Rows, each with roughly how far along a hidden order it lies (0 to 12)
-1.7  -2.5  2.6  -0.5  -1.8  13.2  -3.3  -17.1  2.3  39.1  -13.5  5.5  -0.2  -4.5  -4.3  -16.2  -11.9  2.1  2.5  9.7  -0.5  -3.9  -24.2  6.0  -23.5  -17.7  -2.3  -2.0  3.9 : 10
-4.0  4.1  -36.8  2.2  -14.3  -0.4  -21.7  -5.2  -31.9  21.6  36.2  5.5  -29.2  -12.8  -5.1  57.9  7.0  -31.6  -2.7  -38.3  -5.5  26.0  -26.3  7.9  -60.0  76.0  5.6  -14.1  15.9 : 0
-1.5  -3.5  6.6  -0.5  -3.1  13.4  0.7  -12.6  4.9  32.1  -12.9  5.4  1.0  -2.8  -3.4  -22.7  -11.6  5.5  6.4  17.0  2.4  -6.4  -15.7  4.9  -3.0  -26.4  -1.0  -0.4  2.1 : 11
1.5  -0.7  14.4  1.5  19.0  -7.9  21.4  8.7  38.5  -29.2  -15.8  -18.7  17.0  4.7  5.5  0.1  5.2  -1.7  9.6  16.2  5.1  -11.3  24.4  -8.9  13.5  -6.9  10.1  3.9  -14.0 : 12
3.1  0.2  14.1  1.1  13.4  -14.7  6.0  8.5  3.9  -2.2  -17.0  -9.1  14.0  7.2  -2.8  18.0  7.1  -44.9  0.8  3.4  -1.8  0.0  -0.6  -1.5  -42.7  58.1  1.2  -6.7  -1.9 : 10
1.5  1.4  -1.2  1.1  10.1  -12.9  3.8  5.6  13.7  -22.0  -6.1  -7.3  -25.0  0.3  -1.0  16.1  6.0  3.7  -10.0  -13.4  -5.1  13.9  -7.5  3.2  -45.3  66.7  8.5  -5.9  -1.0 : 8
1.6  2.6  -4.0  0.8  -5.5  -12.1  -11.7  2.4  -21.4  -8.9  -4.1  -1.6  -29.9  0.3  -4.9  24.6  4.3  -13.6  -15.1  -27.0  -8.3  23.4  -25.2  8.2  -74.9  96.1  3.3  -14.5  13.0 : 5
1.2  1.1  19.2  0.8  8.6  -7.9  5.6  7.1  -0.3  12.9  -24.3  -9.0  29.3  7.5  -4.8  2.5  -4.1  -45.2  4.0  6.3  -1.4  -0.3  -8.7  -0.8  -46.5  38.2  -2.1  -3.1  1.5 : 12
-2.3  5.4  -26.7  -0.1  -23.0  0.8  -25.7  0.5  -33.1  0.9  31.6  11.6  -29.4  -9.0  -4.2  14.9  0.8  -4.1  -16.2  -37.4  -8.6  21.0  -20.5  7.9  -34.4  61.0  -4.2  -6.3  9.9 : 0

Part 2:
-4.6  3.4  11.6  7.6  -1.5  10.3  3.8  1.6  -5.0  -3.8  -6.3  6.4  -3.1  -1.5  3.5  -6.9  6.1  -9.7 : 10
3.6  -7.5  -19.7  28.3  -0.3  7.2  -1.3  0.9  -15.2  -3.5  8.4  -8.9  -4.0  -7.7  -4.2  8.1  -7.9  -19.1 : 4
7.6  13.1  38.0  -90.5  21.4  -51.5  -18.5  -10.6  63.8  17.6  -27.8  4.7  7.6  17.5  -11.2  -10.7  5.0  73.8 : 12
3.6  -1.9  -4.2  16.0  8.8  6.1  1.4  2.0  -4.0  -1.2  -3.6  -2.0  -2.6  -10.5  -1.8  1.9  0.4  -4.8 : 6
7.9  -2.6  -19.1  27.5  9.6  14.9  -2.5  -1.9  -7.1  -1.2  0.5  -2.4  -0.4  -7.2  -5.8  7.6  -4.7  -12.0 : 4
17.8  -2.2  -25.0  29.6  15.0  19.5  -10.2  -3.8  2.1  2.8  -1.0  -5.7  9.7  -0.3  -5.2  15.4  -2.6  -2.5 : 0
2.1  13.5  12.4  -14.8  -4.8  16.4  -5.0  -5.0  10.2  -2.7  -6.3  10.2  1.6  11.7  -1.2  0.4  9.9  2.0 : 10
-0.4  -4.3  -15.4  38.4  -3.8  21.6  3.6  2.3  -22.3  -7.5  5.0  -3.0  -5.6  -11.8  -1.6  5.9  -3.2  -29.0 : 6
-1.5  12.0  17.8  -12.5  0.8  9.9  -1.2  -3.2  11.1  -1.2  -13.5  12.2  2.9  8.5  0.6  -6.9  9.3  4.5 : 11
15.6  -3.1  -27.4  31.6  8.3  22.1  -8.1  -2.5  -6.1  0.1  3.9  -7.8  8.6  -0.5  -4.5  16.3  -3.4  -11.6 : 0
-1.4  9.0  27.3  -41.1  10.3  -22.2  -6.0  -4.7  29.7  7.0  -21.4  7.8  2.9  8.6  -2.9  -13.3  5.7  32.4 : 12
-3.7  8.7  17.1  -12.2  -5.6  6.8  -0.3  -0.9  3.6  -3.1  -6.2  7.5  -0.3  7.5  2.1  -7.2  7.2  -0.7 : 11
-5.0  -6.5  11.4  0.0  6.9  -15.6  4.6  5.8  1.0  3.2  -11.5  -1.8  -6.9  -14.4  3.3  -7.6  4.3  8.2 : 9
-6.7  -3.4  4.0  30.2  -1.1  13.4  9.6  6.7  -19.1  -5.7  -3.8  1.9  -6.7  -13.5  6.1  -5.7  5.0  -22.4 : 8
-1.5  6.5  -1.7  4.9  -16.6  22.5  -2.0  -1.9  -12.3  -9.5  10.7  1.6  -4.3  7.3  -1.8  6.0  1.7  -20.8 : 8
-0.9  8.1  6.7  7.5  -5.1  21.5  -0.1  -1.6  -3.0  -5.8  -3.0  8.1  -1.8  3.7  1.5  0.0  8.0  -11.6 : 9
-9.6  0.7  23.7  -15.5  1.0  -14.4  3.0  1.1  7.6  2.1  -14.2  5.3  -5.0  0.3  3.3  -15.2  3.9  9.6 : 12
18.3  6.7  -19.8  -8.8  4.1  11.0  -16.6  -7.2  10.3  0.3  5.6  -9.0  12.3  7.7  -14.4  17.7  -3.6  5.6 : 3
